Each row is followed by its class.
[ 13   2 -23  31 -41   5   8   6 -47   4  12   2  14  33  11 -22  -4  16
   1   3  17  37  17  -4  10 -30  50 -40  -7  -6  18 -40  23   9 -13 -21
   6 -25] | Q740
[ 10 -14  -6   1   9   4  -7  14   0   4   0  13   1  10   2 -75 -16 -41
  -8  -3  35 -11  14  16  -7  10 -28  -6 -10 -28  10  23 -20  -8  -4  -2
  21 -22] | Q661
[ 56  24  17 -34 -39 -28  10 -17  20  11   9  -2  -6  -9  24 -22 -36   9
  33 -29 -19  -5 -13  27   7  -3  -5  14  -3  -5  19   0  17  39  26  13
 -40  11] | Q70
[ 15   0 -14 -10 -78  29  11  29 -30   1 -23  14 -35 -12  26 -16   5 -26
 -20  15 -30   4 -13   6 -11  37  20  14   7  32  25 -32   0  26 -39  15
  18 -33] | Q372
[ 14  50  11 -13 -26  34 -34   9 -24  14  32  60 -36  39  -2 -38  28 -30
  27 -18  48   1  29 -32  35  20 -24   0  21 -31  26   3 -33  -1 -12  -3
  95   3] | Q808
[   6   14   -8   -8  -34   46   -6   17   29   -7   18   56   12   56
  -40 -107   41   17   -9  -34   45  -15   31  -12  -60   -5   -8   72
   19    9    8   65   -2   30  -16  -21  -28   -6] | Q270
[  2  -4  11   1  11 -18  25   0  13  -3  -5 -23  42 -14  -8  -9 -18 -15
 -25  19  30  -2 -23  19 -16  44 -18   6 -23 -14 -38  28 -17  -9 -21   4
  33  -7] | Q372
[-11  25  16 -16  -9  45   9   0  42 -33   5  27 -11  67  -6   7 -17  -1
  35 -40  38 -18  35 -24   7 -17 -73   1   8  19  50   2 -24   5 -23 -85
  -5  30] | Q70
[ 13  15  17  17  31  -9  16   8  31  -3  27  12   7   3  11 -30 -49 -25
  20  -4 -15  12 -25  16  11   6 -18 -20  -4  -3 -23  13 -12   5   5   1
  23  -2] | Q293
[ -1  -3  28 -40 -32  33 -24   8 -24 -19  41  30 -65  52  24  15 -23 -49
  49 -22 -29 -20 -20 -22  62  10 -51  23  36  29  10 -77 -15  10 -44  -8
  23  -6] | Q661
[  7 -22   0  20  27 -23  25   6   3  16  -8 -22  19 -13  13 -36 -57 -30
  -1   3  29  -5  -8  29 -15  -3 -39 -42 -23  -8  -5   9 -25 -14  -1 -28
  12  -5] | Q661
[  8   3  -7   5  -2 -16  -4   4 -33 -11  25 -20  23  12  23 -17 -33 -19
  13   7  44  18  -9 -19  18   8 -20 -47  -8 -44 -26  -1  15  11 -12  -2
   4  -3] | Q740
[ -2  42  -5  10  15  13  -4  41  -8 -10  20  25 -21  29  18 -35 -51 -38
  13 -12  25   5  -5  -8  12  21 -39 -22   6 -17 -17  13 -26  -9   1  -2
  36  -6] | Q293
[ 16  36 -15  27   2   4   8  12  15   1  22  18  27  29   3 -55 -29 -30
   2 -14  41  14  -7 -10   6  18 -23 -25 -17 -26  -5  22 -10  29 -11   1
  62 -11] | Q472
[ 19  24   0  -8 -18 -13  13  -7   3   1   7   3  29 -13 -15 -23 -23   0
 -10  12  53   5   6  -6  -3  16 -39 -38 -30   2 -13  37 -10   0  -5 -17
  22 -16] | Q472
[ 19  24  -4  -8   6 -12   7   4 -31 -17  18 -13  -1  26  11 -12 -41 -19
  -5 -16  17   2 -17   2   7  24 -68 -19 -28 -23 -16   4  -3   4  -7  -4
  14  -2] | Q538
[  8  40  19 -13  14   9  13 -10  25 -15   9  35  12  23  34 -16 -40 -40
  11  10   1  18  -9  21 -24   0 -22  -1   0  -4  -3  23 -23   0  -1  -2
  44 -11] | Q270
[-15  15   8   6  11   8  -5   5  -3 -13  12  25  -3   1  14 -15 -30 -25
  -7  18  20 -13 -12  20  -7  18 -40   4  -5 -20 -21  13 -30  -7  -4  12
  20  12] | Q293
[ 36  19 -18  36 -52  36 -22  20 -35  11   6  18   8  11  20 -36  11   7
 -16  13 -49   5 -30  -6  14  29 -62  16  35  14  46 -40 -40  12  23  28
  30  10] | Q70
[ 29  10  18 -46 -26 -61  36 -60  50  13  45 -11  23   8  25  -4  -2  41
  36   8   0 -13  50  42 -54  -1   6  38  -6  -1  15  37  -7   0  27 -28
   4  -5] | Q808
[ 21   2  -8 -27 -32  -8  42 -27 -16   9 -27 -26   1  10  12  63 -17  40
  28 -11   2   2  36   5   9 -38 -90 -90  -3  28  63  -6  21  -2 -47 -88
 -15  20] | Q661
[ -3  -8  22   5  -9  28 -19 -18 -61  19  11  23  -6 -57  34  15  -1 -38
  20  45  35   4 -31 -23  25  -1 -34 -53  12  -6 -12 -49 -36  12 -30  -8
  28  29] | Q740
[ 38  19  43 -92 -17   3  10 -58  36   2  13 -21   6 -24 -33   9  -9 -16
  45  25  14 -26  10 -28 -33   4 -38  16  32   4   6  49 -21   4  -1 -43
 -16  12] | Q372
[ 48  32  12  -8 -47  50 -27  24 -35  18 -35  68 -10  14  24 -30  44 -17
  12 -20 -18  -5   7  32  33  24  47  35  35 -15  41 -22 -41  27  16  49
  52   2] | Q70
[  28  -19    1  -40   -8    3  -22  -32  -21  -11   17   36    4  -32
  -24  -12   67   -1  -17   42 -100   12   -9    8   26  -30    7   29
   26   37   49   -1   13   30   -3   19   -1  -35] | Q538
[ 47   8 -17 -86 -17  14   2 -33 -25  31  14 -32   9 -24 -28 -30   8 -22
  18  -4  78 -23  34 -53  15 -18 -79  -2  -3 -16  -4 -37  22  19 -45 -55
 -40  32] | Q740
[ 35 114   2 -19  21  46 -21 -20 -29  14 -21   2 -53 -38  27  15  19 -30
  62 -10 -71  -7 -33 -51  21 -16 -89 -45  40 -12  47  -3  23  12 -18   9
  33  23] | Q538
[ -1  26  -5 -29 -38  -1  -6  -5 -55  -8  26  -6  28 -23  12   9  26  30
  40  19 -14   8  31 -36  37 -16  29 -12  10  23  -9 -43  30  45 -15   7
  11 -19] | Q472
[-20 -60  15  58 -26  35  12  34  -6  -6 -18  46  18  26  15 -19  15  21
 -42   0 -20  27   8  52 -24  19  40  22  -4  30  12 -18 -43   8  19  19
  24  -6] | Q270
[  4  20   9  30  22  -2   6  11  -6 -31  15  -6   4  30   6 -21 -17 -17
   7 -12  -2  20 -17  -5  -2   9 -34 -32   3 -25   1  41  11  12   2  -7
  31 -20] | Q538
[  2  17  36   3  19  48  17   6  40  10 -10  64  -9 -19   5   0  25 -26
  31 -14 -11   3  60  11 -20  -5 -64 -23  53  45  62  12 -59  -8 -14 -62
  61   3] | Q472
[ -1  13   9  34  11   0  10  22  11 -17   9  19  17  24   6 -33 -32 -25
 -12 -14  44   6 -19   5   7  15 -37 -18   5 -22   3  30 -20  15   7 -21
  42   6] | Q70
[-56  38 -12 -45  22 -14 -19 -24  12 -16  14  21 -25 -24   5  69  38  50
   3  23 -33 -35   4 -20  11 -16 -70  29   7   2  10  32  18 -10   2  14
 -23  39] | Q293
[  5 -57   8 -19 -21  12   8  -8 -48   0 -28 -22  33 -12  11  10   9  10
  -2  16  80  -3  42  39 -40 -11  13   8 -14  -9   9 -12 -27  24  -4 -41
 -52  14] | Q538
[ 23   9   4  -2 -16   2  19  17  10  -1  -1 -16  22  -1 -12 -53 -44 -29
  -1   3  46   7 -16 -11 -23  31 -15 -23 -24  -6 -18  38 -14  12 -23 -21
  10 -17] | Q372
[  8  18  17 -17   3 -16  18 -30 -41  29 -31   5  -9 -53  42  44   7   6
  11  25 -50 -16  13  62   7 -29   5 -13   3  14  21 -50  -1 -28 -16  -4
   2   0] | Q661
[-18  31 -16  13  13  15   2   9  13 -20  -1  20   6  20   8 -27 -19 -25
 -10  15  23   3 -33 -13 -18   7 -10  -8  -8   4 -17  44 -12 -15 -11  -9
  29 -18] | Q270
[ 35  43 -17 -31 -17 -14 -30 -28  -5 -19  43 -12 -18   3  31 -16   3  -6
  32  26  -2  27 -34 -24  31  -8 -42 -19  -7 -13  26  14  43   1 -29  -9
 -53 -41] | Q538
[ 24  36 -43  10 -34 -10   3   2 -11  19  14   6  -5  -6  37   2  37   8
   1   7  16  25 -35 -27  44  12 -20 -31  19  11  35 -11  13  22 -11  -3
  96 -18] | Q70
[  7   0   0   8  19 -25  17  -4  10   2  12  -5   7 -10  20 -28 -50 -36
   0   4  23   1 -17  12 -24   2 -24 -28  -9 -23 -18  23  -7  -6   4  -9
   6  -4] | Q740
[  4   4 -11   8   4  -3   2  12 -14  13  11  19   5  21   7 -24 -32 -25
 -10 -14  37  11   0  -2  -6  -8 -30 -19  -4 -30   4   1 -14  11   3  -6
  23  15] | Q740
[ 11  29   6  23   6 -33  31  -5  13  -1  23 -24  21 -13   9 -34 -36  -3
   7  11  16  10 -10  -6  -7  12 -44 -44 -27  -6 -16  30  14   0 -14 -31
  25  -9] | Q808
[ 11  -6  17  -1 -36 -26 -15 -23 -18 -17  28  -9  12 -60 -11 -50 -12   1
   6  45 -29  14  -2   4   6 -26 -48 -38  -9  30  17   7  43   0 -42 -13
 -37 -35] | Q808
[  8  -1 -37  12  11 -24  -4  21 -31   4  18   8   9   9  -2 -43 -25 -28
 -25  -6  18  12 -11  -6  14   3 -33 -38  -2 -25  -5  17   4  -5  -8  -1
  20 -13] | Q740
[  0  22   7  36 -12  13 -10  10   9  -8  28  19   1   1   0 -79 -26 -38
 -11  23  16   5 -13 -17 -18  16 -52  -9 -14 -14   9  24 -15   5  -8   0
  38 -12] | Q808
[ 20  31 -24 -47 -38   5  -6  14  42   3  28  17 -36  20  31  29 -15 -46
   9  21  47  20 -48 -53  31  10 -63   8  30  26  35   7   3  31 -34 -42
 -21 -19] | Q472
[ -9  25  23 -32  -9 -16   9  -5   3  14  -7   9 -21 -33 -24  33   7  26
  11 -24  23  -9  28 -10   8 -26 -99 -21  -4  29  27   9  20  -7 -33 -44
   6  34] | Q808
[  9  -5   0   2   0 -29   2 -10 -38  -4  40   9  32   0   2 -37 -49 -29
  -9  24  41  20  -8   5  -3 -21 -12 -36  -4 -25 -22   4  -3  11 -10 -20
  -4  -9] | Q740
[ 55  16   9   0 -34  -4  11 -22 -42  33  30   9 -26 -31  -5 -25  13  -1
 -22  16 -25  16 -31  16 -10   1 -32   6  21  33  16 -32  -9  -5   4 -16
  10 -23] | Q538
[ 16   2  11  -1   9 -35  10   3 -34   1  13 -39  19 -17  -3 -12 -49 -34
   4  -4  36  21 -14  17  22  28   5 -43  -6 -36 -38  -4   8  -8 -17   3
  46 -19] | Q372
[ 32   6 -52 -54 -30 -33  10 -45  -3  -4  -4 -17 -12 -11  -8  -7  29  10
  18  46 -17 -10  13 -24   9 -23   7 -80  11  21  54  80  27 -29 -16 -55
  13 -69] | Q661
[ 22  50 -12   0  24   6   7  15  -6  11   5  22  -3  24  16 -54 -39 -58
   6   5  23 -16 -25 -12   9  14 -36 -25  -9 -28  -8  31 -31  -9 -12 -15
  41 -15] | Q661
[ -3 -21 -12  25 -19   2   4  22  -3 -18  34  14   1  29  14 -52 -44 -30
  -6   9  -6   9 -24 -25 -18  13 -20 -16  -2   4  -6   8 -20  22  11   0
  19 -17] | Q740
[ 12  51  50  30 -28  82  14  15  -3   2 -16  54  -9  16   0 -43 -46 -17
  51 -33 -64  18  -8  -1 -33 -53  -1  -3  12  78  19 -64 -21  30 -16 -11
  38   9] | Q270
[ 22  18 -12  -3  28 -36  32  -3  -6  10  18 -25  22 -17   4 -31 -56 -18
   8  -2  58  26 -22 -11   9   2 -14 -79 -22 -12 -39  44  12  -6  -5 -50
  -1 -14] | Q270
[ 60  11 -12 -41 -59  28 -15  -4  -5   1  33  49 -22 -28  26 -91 -17 -80
   9  40  -7  -7 -36 -26   7  25 -46   1  26  37  36  -5 -45  45 -14 -11
  32 -33] | Q70
[ -5   6  -6  47   8  -4  21  11  24   2   6   4  17   5   6 -55 -27 -31
  -6  11  38   3 -11   0 -32  11 -30 -31 -12  -9   9  48 -20   6 -14 -33
  57  -6] | Q808
[-15 -24  -8   9 -14  32   0 -31  77  26 -23  -1   3 -49 -28 -46  60  39
   3 -12  62 -21  50   0 -52 -16 -37  16 -32  25  48  18   1  -6 -13 -26
   3  12] | Q472
[ 14  30  16  23   1   3  15   5  20  -6  16  14  -2  32  -5 -36 -36 -38
  -1   3  28   3 -13  -2  -3  16 -29 -16  -3 -20   4  36 -15  -5 -15 -38
  25  -4] | Q808
[ 43  51 -47   3  -4 -12  61  26 -17  21  -8   8  29  -4  31 -33 -40 -15
  -5  -8   6   2  -4  -7   9   8 -45 -57 -20  37  15  -4 -23  27 -22 -71
  35   0] | Q70
[  4  25   6   9  49 -19  17  -7 -24 -13  -5 -22  22 -12  12  15 -13 -21
   2   2  12  12 -12  20   2  -1 -40 -38  -2 -21 -13  16   6  -9 -13 -17
  46  -9] | Q538
[ -3  54  -9 -37  10  36 -42 -34  22 -29  28  14 -45  35  25 -17 -21 -63
  56  -5  -4   5 -28 -33  46 -16 -12  -3   5 -18  15 -26  27 -14 -42   5
  28 -20] | Q270
[ 19 114  27 -63 -45  74 -15 -31  21 -16 -11  54 -43  43   2  30  -1 -44
  27  20 -24 -36 -11 -11   6 -22  -8  84  24  20  30 -42  -7  -8 -46 -17
 -44  -2] | Q472
[ 19  38  -2  11  28  10   7  18   2 -10  18   4  -9  19  16 -36 -26 -44
   2  -8  12   6 -37 -19   2  37 -65 -13 -15 -10 -15  19 -25  -1  -2  -6
  55 -15] | Q538
[-13 -23   8 -16 -40   8  -3  -1   0  12 -25  -8  42 -84   1  18  64  37
 -18  77  14   7 -14  -2 -41  23 -34  20   1  78  -1   6 -37 -30 -27   7
  43 -29] | Q372
[  0  15   2   5   7  13  22 -16  12 -31  -4  16  33  30  -1 -19 -34 -32
 -19  27  23  -1 -22  17 -25  14 -28 -21 -12  -1 -21  50 -23 -15 -27 -33
  24 -13] | Q270
[ 20  88   7 -58   5  39 -54 -27 -40 -13  10  45 -54 -37   7 -12  32 -42
  30  34 -59 -19 -30 -47  33 -19 -41   9  25 -22  36  16  17  20 -15  22
 -43  -1] | Q538
[  6  10   8  14   1 -10 -11  11  -1  -3  20   4  23   0 -15 -51 -42 -39
  -7   6  44  23 -29   5  -3  14 -15 -15 -12 -28 -16  28 -11  -1 -22   9
  34 -19] | Q372
[ -9 -30  16 -14 -37   3  11  28  -4 -16  25  25 -53  15  31  15  -5 -20
 -16   4  44  12   5 -15   7  38 -40 -14  18  19  -1  -6 -17 -24 -11 -41
  -1 -27] | Q740
